Here is a tiny trained network, its code and every weight. The questions are about switching its units off for an input and a target symbol, where a switched-off unit gives its printed mean instead of its output.

import numpy as np


def w(rows, s, z=0):
    codes = np.array(rows[::2]) - 128.0
    scale = np.full(codes.shape[1], s)
    scale[-1] = z or s
    return codes * scale


def norm(h):
    return h / np.sqrt((h * h).mean(-1, keepdims=True) + 1e-5)


def f(y):
    return np.maximum(y, 0)


def softmax(a):
    e = np.exp(a - a.max(-1, keepdims=True))
    return e / e.sum(-1, keepdims=True)


def log_softmax(a):
    a = a - a.max(-1, keepdims=True)
    return a - np.log(np.exp(a).sum(-1, keepdims=True))


def net(x, mask):
    ids = ['ΓΔΘΞΠαβεζηλμφω'.index(c) for c in x.split()]
    T = len(ids)
    res = E[ids] + P[:T]
    u = 0
    for l in range(2):
        q, k, v = (norm(res) @ M[l].T for M in (Q, K, V))
        z = softmax(np.where(np.tri(T) > 0, q @ k.T / 3**0.5, -1e9)) @ v
        res = res + np.where(mask[u], z, O[l][:, -1]) @ O[l][:, :-1]
        u += 1
        y = f(norm(res) @ A[l][:, :-1].T + A[l][:, -1])
        res = res + np.where(mask[u : u + 12], y, B[l][:, -1]) @ B[l][:, :-1]
        u += 12
    return log_softmax(norm(res)[-1] @ U[:, :-1].T + U[:, -1])


Q, K, V, O, A, B = {}, {}, {}, {}, {}, {}
E = w([
[180,114,170,255,63,38,151,86,93,169,70,129],'Γ',
[30,211,134,144,155,128,158,87,196,85,183,150],'Δ',
[97,59,214,231,169,157,191,118,95,124,152,121],'Θ',
[192,101,81,118,82,179,136,82,79,69,106,177],'Ξ',
[147,153,69,136,130,206,152,68,106,99,96,179],'Π',
[115,129,101,191,97,62,104,136,173,234,47,167],'α',
[103,44,88,92,125,163,169,75,157,21,149,155],'β',
[91,124,147,134,165,84,169,15,85,95,110,156],'ε',
[93,79,170,151,139,131,163,42,85,67,140,121],'ζ',
[174,134,213,195,142,126,100,72,203,127,94,136],'η',
[128,94,116,111,111,210,116,122,130,100,136,186],'λ',
[145,40,127,145,94,77,161,67,125,33,133,128],'μ',
[115,68,136,58,128,170,71,109,146,102,114,197],'φ',
[104,167,203,195,42,97,19,183,84,163,142,119],'ω',
],0.0098)
P = w([
[168,178,169,76,93,107,140,138,155,130,192,170],'0',
[121,143,110,104,130,174,99,125,116,85,57,58],'1',
[171,100,95,144,123,146,82,82,155,193,165,108],'2',
[80,126,198,78,10,154,164,94,157,108,114,167],'3',
[124,146,117,93,159,138,115,157,138,77,79,66],'4',
[89,110,76,167,176,69,112,91,139,173,144,143],'5',
[84,139,177,93,27,127,129,105,159,112,107,174],'6',
[115,151,91,92,176,110,127,196,145,63,83,112],'7',
[31,139,91,166,183,78,100,107,125,201,146,149],'8',
[101,129,160,126,54,142,150,103,165,126,79,206],'9',
],0.011)
Q[0] = w([
[136,117,152,128,38,158,186,106,158,119,79,220],'0.h0',
[175,196,3,114,170,49,44,149,127,145,192,35],'0.h0',
[186,137,43,116,225,124,157,183,51,189,238,98],'0.h0',
],0.0053)
K[0] = w([
[139,144,65,149,138,124,123,213,81,88,79,167],'0.h0',
[140,125,120,59,53,126,121,34,151,235,199,104],'0.h0',
[96,68,107,210,26,254,118,57,100,209,181,150],'0.h0',
],0.0063)
V[0] = w([
[103,90,113,133,123,26,137,128,79,160,73,166],'0.h0',
[128,136,211,109,106,116,117,185,34,97,153,128],'0.h0',
[146,56,189,156,158,144,255,183,137,176,144,158],'0.h0',
],0.0048)
O[0] = w([
[174,56,197,41,105,45,91,135,144,186,202,62,77],'0.h0',
[144,2,242,128,173,154,85,211,210,151,66,183,138],'0.h0',
[91,196,149,2,43,189,182,140,68,154,106,112,252],'0.h0',
],0.0066,0.0016)
A[0] = w([
[105,127,90,146,111,105,98,73,159,79,95,80,78],'0.n0',
[127,108,164,149,58,158,99,79,169,146,110,142,85],'0.n1',
[138,116,107,113,134,90,138,15,122,155,99,149,57],'0.n2',
[140,97,133,83,105,90,123,126,129,165,254,167,240],'0.n3',
[32,146,116,118,134,154,106,135,124,135,148,106,50],'0.n4',
[158,95,77,162,112,136,59,43,139,174,247,156,141],'0.n5',
[88,162,118,92,153,120,132,158,164,121,81,166,219],'0.n6',
[207,183,175,203,154,110,102,101,162,146,253,100,43],'0.n7',
[111,110,151,174,107,130,53,94,102,137,158,105,79],'0.n8',
[156,198,34,150,209,172,126,122,65,115,127,104,248],'0.n9',
[130,109,79,181,57,86,142,173,125,181,64,121,57],'0.n10',
[173,189,110,109,104,124,120,119,95,53,71,156,208],'0.n11',
],0.0073,0.0017)
B[0] = w([
[130,145,184,117,156,178,165,104,96,150,128,172,218],'0.n0',
[54,123,134,103,92,99,157,127,99,96,138,132,254],'0.n1',
[128,130,122,192,85,123,86,170,167,133,177,123,228],'0.n2',
[161,131,110,180,106,102,56,17,126,154,126,128,202],'0.n3',
[195,111,118,125,153,95,91,62,98,156,93,171,177],'0.n4',
[92,2,16,145,171,74,99,123,83,145,212,47,243],'0.n5',
[114,106,156,151,127,169,91,99,80,117,163,74,210],'0.n6',
[161,122,67,140,98,68,132,188,29,98,167,152,185],'0.n7',
[141,106,91,123,140,151,153,151,159,148,104,123,194],'0.n8',
[137,71,154,112,62,101,83,178,125,144,175,103,193],'0.n9',
[125,120,167,103,145,222,113,135,101,71,134,126,202],'0.n10',
[122,144,165,128,190,121,177,161,141,150,64,126,205],'0.n11',
],0.0073,0.0051)
Q[1] = w([
[93,129,171,132,177,144,83,174,104,74,118,115],'1.h0',
[109,126,125,109,88,125,157,81,139,168,153,161],'1.h0',
[65,137,124,124,5,115,138,108,133,120,158,249],'1.h0',
],0.011)
K[1] = w([
[254,184,178,55,138,136,139,161,166,131,164,192],'1.h0',
[55,80,122,142,162,121,153,162,128,151,125,55],'1.h0',
[53,141,138,103,231,89,128,231,139,55,91,56],'1.h0',
],0.0095)
V[1] = w([
[117,120,130,118,81,206,126,180,130,96,174,120],'1.h0',
[254,122,114,152,105,104,201,161,125,90,81,146],'1.h0',
[107,152,135,181,120,136,121,181,105,241,156,112],'1.h0',
],0.0078)
O[1] = w([
[162,101,83,81,207,90,128,119,1,118,82,109,254],'1.h0',
[197,23,123,145,91,160,151,26,148,181,139,184,1],'1.h0',
[70,184,129,132,212,118,136,175,147,224,108,184,94],'1.h0',
],0.011,0.0024)
A[1] = w([
[100,182,128,103,182,155,157,140,181,182,84,152,1],'1.n0',
[140,124,168,63,47,138,109,142,130,83,151,144,106],'1.n1',
[100,144,209,124,121,181,125,161,163,90,107,126,142],'1.n2',
[90,148,175,103,155,132,135,160,134,104,89,155,170],'1.n3',
[85,167,99,100,182,121,136,219,149,121,113,81,76],'1.n4',
[101,161,149,90,70,158,140,145,91,152,133,118,83],'1.n5',
[149,83,141,168,86,112,97,99,121,48,164,165,55],'1.n6',
[136,125,119,152,109,178,167,103,181,165,161,226,60],'1.n7',
[89,164,129,175,129,107,129,172,253,113,160,88,129],'1.n8',
[84,179,121,145,145,146,140,148,93,93,135,70,114],'1.n9',
[167,101,75,168,142,132,77,120,100,140,153,65,160],'1.n10',
[120,67,152,109,150,99,111,98,120,56,139,74,172],'1.n11',
],0.011,0.0042)
B[1] = w([
[124,182,30,159,68,98,118,137,99,231,148,35,147],'1.n0',
[100,161,202,157,179,170,187,105,106,160,133,125,193],'1.n1',
[115,140,93,118,183,71,176,153,120,156,190,191,203],'1.n2',
[148,104,191,92,35,134,68,124,104,103,157,118,208],'1.n3',
[121,133,168,184,147,149,153,44,179,134,76,128,201],'1.n4',
[103,72,73,43,130,131,183,90,159,105,144,120,166],'1.n5',
[127,175,154,102,197,180,122,168,168,184,95,84,208],'1.n6',
[90,237,51,67,72,49,113,187,163,63,62,146,158],'1.n7',
[129,6,80,63,163,130,193,108,96,85,75,52,165],'1.n8',
[154,101,124,127,97,136,78,170,190,107,100,143,223],'1.n9',
[150,102,2,143,173,33,180,105,112,100,217,163,228],'1.n10',
[155,144,65,137,88,135,87,163,123,195,135,144,254],'1.n11',
],0.0083,0.0099)
U = w([
[155,126,74,123,89,71,106,124,75,121,184,132,205],'Γ',
[111,102,110,169,254,133,178,89,108,123,115,199,158],'Δ',
[82,98,114,96,153,114,151,113,165,165,96,50,5],'Θ',
[111,159,150,140,87,103,85,95,105,235,122,129,56],'Ξ',
[129,72,178,150,112,109,82,169,167,152,148,196,64],'Π',
[136,169,101,115,121,173,114,227,121,143,153,114,41],'α',
[155,111,162,163,62,152,106,75,167,116,168,123,208],'β',
[141,135,134,117,149,140,77,125,71,113,56,124,167],'ε',
[168,167,112,144,126,178,174,82,69,90,141,53,98],'ζ',
[122,167,167,150,216,186,164,124,143,174,161,165,185],'η',
[108,106,165,57,144,127,182,101,95,88,166,165,196],'λ',
[171,99,81,104,119,154,142,117,161,166,75,190,32],'μ',
[101,147,140,158,108,139,136,135,135,20,138,90,170],'φ',
[112,216,92,106,119,108,162,145,141,122,86,167,120],'ω',
],0.0082,0.0023)

Each question gives the input, a string of symbols that net reads in full, and the target symbol t.
The units are the heads (3 rows each of Q, K, V and O) and the neurons (one row each of A and B). Each row of codes is followed by its name. A weight is (code - 128) times the scale printed after its matrix; where a second scale follows, it is the last column's (O, A, B and U).
mask holds one flag per unit, layer by layer, with each layer's heads first. A switched-off unit (its flag False) gives its mean, the last column of its rows in O or B, instead of its output. The means were averaged over made-up inputs and are rounded, as every weight is.
A unit's drop is (log p(t) with every unit on - log p(t) with that unit switched off) / (log p(t) with every unit on - log p(t) with every unit switched off).
The circuit of an input: a set's keep is (log p(t) with only the set's units on - log p(t) with every unit switched off) / (log p(t) with every unit on - log p(t) with every unit switched off). Starting from the 12 units with the biggest drops (on a tie, the unit counted first), units are removed one at a time, each time the one whose removal leaves the highest keep (on an exact tie, the one counted first), for as long as the keep stays at least 0.8.
units of the circuit, in order: the units of the circuit, biggest drop first
unit that matters most: the unit with the biggest drop
k most important neurons of layer l: the k neurons of layer l with the biggest drops, biggest first
drop of u: that unit's drop, to one decimal
input η η Θ Θ, target ω: unit that matters most => 1.n7
input α α Ξ α α, target Θ: units of the circuit, in order => (1.h0 1.n8 0.h0 1.n4)
input η Γ α Π Θ Θ β ε α β, target Θ: 2 most important neurons of layer 0 => (0.n11 0.n10)
input β Θ β η μ Δ Θ, target β: units of the circuit, in order => (1.h0 0.n11)
input Θ η ζ ζ Θ η Θ ζ α β, target η: units of the circuit, in order => (1.n1 1.n6 0.n5)
input Θ ζ Ξ Θ μ α Γ ω α, target Δ: units of the circuit, in order => (0.n10 1.n11)
input φ Δ β μ ε ω α ω, target φ: units of the circuit, in order => (1.h0 0.n3 1.n4)
input η Θ β Θ Θ μ μ, target λ: units of the circuit, in order => (0.h0 1.n1)
input α Θ Θ φ Δ, target Θ: 2 most important neurons of layer 0 => (0.n3 0.n1)
input Θ ζ α ζ, target η: units of the circuit, in order => (1.n6 0.h0 0.n5)
input λ ζ μ Θ φ β Γ, target α: units of the circuit, in order => (1.n6 0.n10 1.n4)
input Θ Θ β η Ξ η α, target μ: 3 most important neurons of layer 0 => (0.n11 0.n9 0.n10)
input Θ Γ Ξ φ, target Ξ: 2 most important neurons of layer 1 => (1.n6 1.n11)
input ζ Θ Π α ε Θ Θ ζ Θ Θ, target η: most important neuron of layer 0 => (0.n5)
input ζ Θ Θ α μ Θ η, target β: 2 most important neurons of layer 0 => (0.n11 0.n4)
input ω ζ α Θ ζ ζ Γ Γ, target Ξ: 3 most important neurons of layer 1 => (1.n0 1.n3 1.n10)
input μ Θ Θ α α ω Θ α, target η: 2 most important neurons of layer 0 => (0.n3 0.n10)
input Θ ε μ β Γ, target ε: 2 most important neurons of layer 0 => (0.n5 0.n10)
input α Θ ζ Θ ω η η, target Π: 2 most important neurons of layer 0 => (0.n5 0.n3)
input Θ η Θ φ, target ω: most important neuron of layer 0 => (0.n11)
input α Θ ζ β Θ, target Θ: 2 most important neurons of layer 0 => (0.n3 0.n1)
input α α μ φ Θ ζ η η, target Θ: 3 most important neurons of layer 1 => (1.n8 1.n0 1.n4)
input α Ξ Θ β Θ Θ, target Θ: 3 most important neurons of layer 0 => (0.n1 0.n0 0.n7)
input Θ Ξ η Θ Θ φ α α, target ε: 2 most important neurons of layer 1 => (1.n4 1.n3)
input η φ Ξ Π, target α: drop of 1.n7 => 0.0
input Θ μ η α Θ η η Θ Θ, target Ξ: drop of 1.h0 => 1.1
input η Γ Θ Θ α, target μ: unit that matters most => 0.n7
input ζ Θ Θ, target Δ: drop of 0.n11 => 0.3
input Ξ Γ ζ Θ, target Ξ: drop of 1.n4 => 0.1
